Below are the code and all the weights of a small trained network. Each question names an input and a class and asks about switching units off, where a switched-off unit gives its printed mean instead of its output.

import numpy as np


def w(rows, s, z=0):
    codes = np.array(rows[::2]) - 128.0
    scale = np.full(codes.shape[1], s)
    scale[-1] = z or s
    return codes * scale


def f(y):
    return np.maximum(y, 0)


def log_softmax(a):
    a = a - a.max(-1, keepdims=True)
    return a - np.log(np.exp(a).sum(-1, keepdims=True))


def net(x, mask):
    res = np.array(x, float).reshape(1, 8) / 4 @ E
    y = f(res @ A[0][:, :-1].T + A[0][:, -1])
    res = res + np.where(mask, y, B[0][:, -1]) @ B[0][:, :-1]
    return log_softmax(res[-1] @ U[:, :-1].T + U[:, -1])


A, B = {}, {}
E = w([
[130,184,106,124,144,131,107,167,143,147,143,131],'x0',
[120,125,163,156,83,125,214,162,191,134,183,151],'x1',
[141,85,188,133,131,73,96,138,74,253,116,119],'x2',
[102,121,114,80,123,175,98,103,139,189,148,101],'x3',
[102,104,93,146,150,106,135,123,132,147,150,142],'x4',
[117,133,107,158,150,141,163,128,128,150,108,119],'x5',
[121,145,138,158,184,125,168,114,137,141,127,68],'x6',
[163,154,96,164,137,116,143,160,130,121,107,102],'x7',
],0.012)
A[0] = w([
[50,147,89,105,112,158,123,107,132,68,131,99,44],'neuron 0',
[121,118,108,170,125,183,102,112,123,84,182,120,2],'neuron 1',
[113,109,132,101,154,253,90,110,169,188,146,124,102],'neuron 2',
[107,149,101,54,181,135,152,148,179,33,85,162,26],'neuron 3',
[122,113,221,154,153,109,65,176,115,181,105,132,51],'neuron 4',
[171,89,76,101,71,164,115,170,113,139,104,219,198],'neuron 5',
[137,156,106,85,234,131,76,72,45,95,85,129,73],'neuron 6',
],0.0074,0.0023)
B[0] = w([
[121,151,1,138,97,189,23,50,132,89,151,107,203],'neuron 0',
[73,166,29,132,163,111,56,77,147,138,46,117,166],'neuron 1',
[166,71,108,57,177,192,93,187,112,144,132,127,211],'neuron 2',
[185,182,111,253,100,207,165,123,84,180,146,181,232],'neuron 3',
[224,139,107,153,103,142,99,122,154,157,125,156,234],'neuron 4',
[79,146,254,118,159,139,104,193,106,31,115,154,212],'neuron 5',
[93,144,148,39,53,70,193,241,171,167,156,138,255],'neuron 6',
],0.0085,0.0071)
U = w([
[158,129,102,141,217,125,105,126,128,56,137,134,243],'0',
[179,184,77,190,121,89,43,2,158,152,91,179,6],'1',
[49,212,130,79,125,62,175,130,211,84,120,136,54],'2',
[37,189,178,157,200,107,87,129,131,52,125,66,234],'3',
],0.0059,0.0023)

Each question gives the input, the list of numbers given to net, and the class t.
The units are the neurons (one row each of A and B). Each row of codes is followed by its name. A weight is (code - 128) times the scale printed after its matrix; where a second scale follows, it is the last column's (A, B and U).
mask holds one flag per neuron, in row order. A switched-off neuron (its flag False) gives its mean, the last column of its row in B, instead of its output. The means were averaged over made-up inputs and are rounded, as every weight is.
A unit's drop is (log p(t) with every unit on - log p(t) with that unit switched off) / (log p(t) with every unit on - log p(t) with every unit switched off).
The circuit of an input: a set's keep is (log p(t) with only the set's units on - log p(t) with every unit switched off) / (log p(t) with every unit on - log p(t) with every unit switched off). Starting from all 7 units, units are removed one at a time, each time the one whose removal leaves the highest keep (on an exact tie, the one counted first), for as long as the keep stays at least 0.8.
circuit, biggest first: the units of the circuit, biggest drop first
k most important neurons: the k neurons with the biggest drops, biggest first
drop when u is switched off: that unit's drop, to one decimal
input [-8,1,-8,-2,-5,-4,-8,6], class 1: circuit, biggest first -> [neuron 3]
input [7,7,4,7,-7,0,1,-5], class 0: circuit, biggest first -> [neuron 2; neuron 6]
input [0,-4,-7,3,-6,-7,1,0], class 1: circuit, biggest first -> [neuron 3; neuron 0]
input [4,-2,-1,3,-6,7,-5,5], class 3: 2 most important neurons -> [neuron 5; neuron 4]
input [8,7,-7,7,0,-4,5,-7], class 0: 2 most important neurons -> [neuron 2; neuron 4]
input [0,-5,-3,0,2,-8,-6,3], class 3: 2 most important neurons -> [neuron 5; neuron 4]
input [8,1,0,-1,5,-2,-7,2], class 3: 2 most important neurons -> [neuron 5; neuron 6]
input [-3,-2,-8,2,1,-2,6,6], class 1: 2 most important neurons -> [neuron 3; neuron 0]
input [-7,-6,-4,4,0,6,-7,4], class 3: 2 most important neurons -> [neuron 5; neuron 4]
input [-4,4,-1,-7,-3,4,-8,0], class 3: 2 most important neurons -> [neuron 5; neuron 6]
input [-1,0,8,-7,2,5,6,-7], class 1: 3 most important neurons -> [neuron 4; neuron 5; neuron 6]
input [5,5,-2,-1,-8,8,-8,-2], class 3: 3 most important neurons -> [neuron 5; neuron 6; neuron 4]
input [3,0,-1,-4,0,6,-8,2], class 3: circuit, biggest first -> [neuron 5; neuron 4]
input [3,-3,3,5,2,-4,-7,2], class 3: 2 most important neurons -> [neuron 5; neuron 3]
input [0,-6,3,2,3,7,-8,1], class 3: circuit, biggest first -> [neuron 5]
input [6,7,-2,8,-2,4,-6,-1], class 0: 2 most important neurons -> [neuron 2; neuron 6]
input [0,-6,4,4,-1,6,1,4], class 2: 3 most important neurons -> [neuron 6; neuron 3; neuron 0]
input [1,-7,-3,4,1,-1,-2,-4], class 2: 2 most important neurons -> [neuron 6; neuron 4]
input [-3,-7,-7,-3,4,5,3,-8], class 1: drop when neuron 3 is switched off -> 0.9
input [0,3,8,0,0,5,6,-7], class 1: drop when neuron 6 is switched off -> 0.2
input [-4,-8,-3,-1,3,7,3,-2], class 2: drop when neuron 6 is switched off -> 1.1
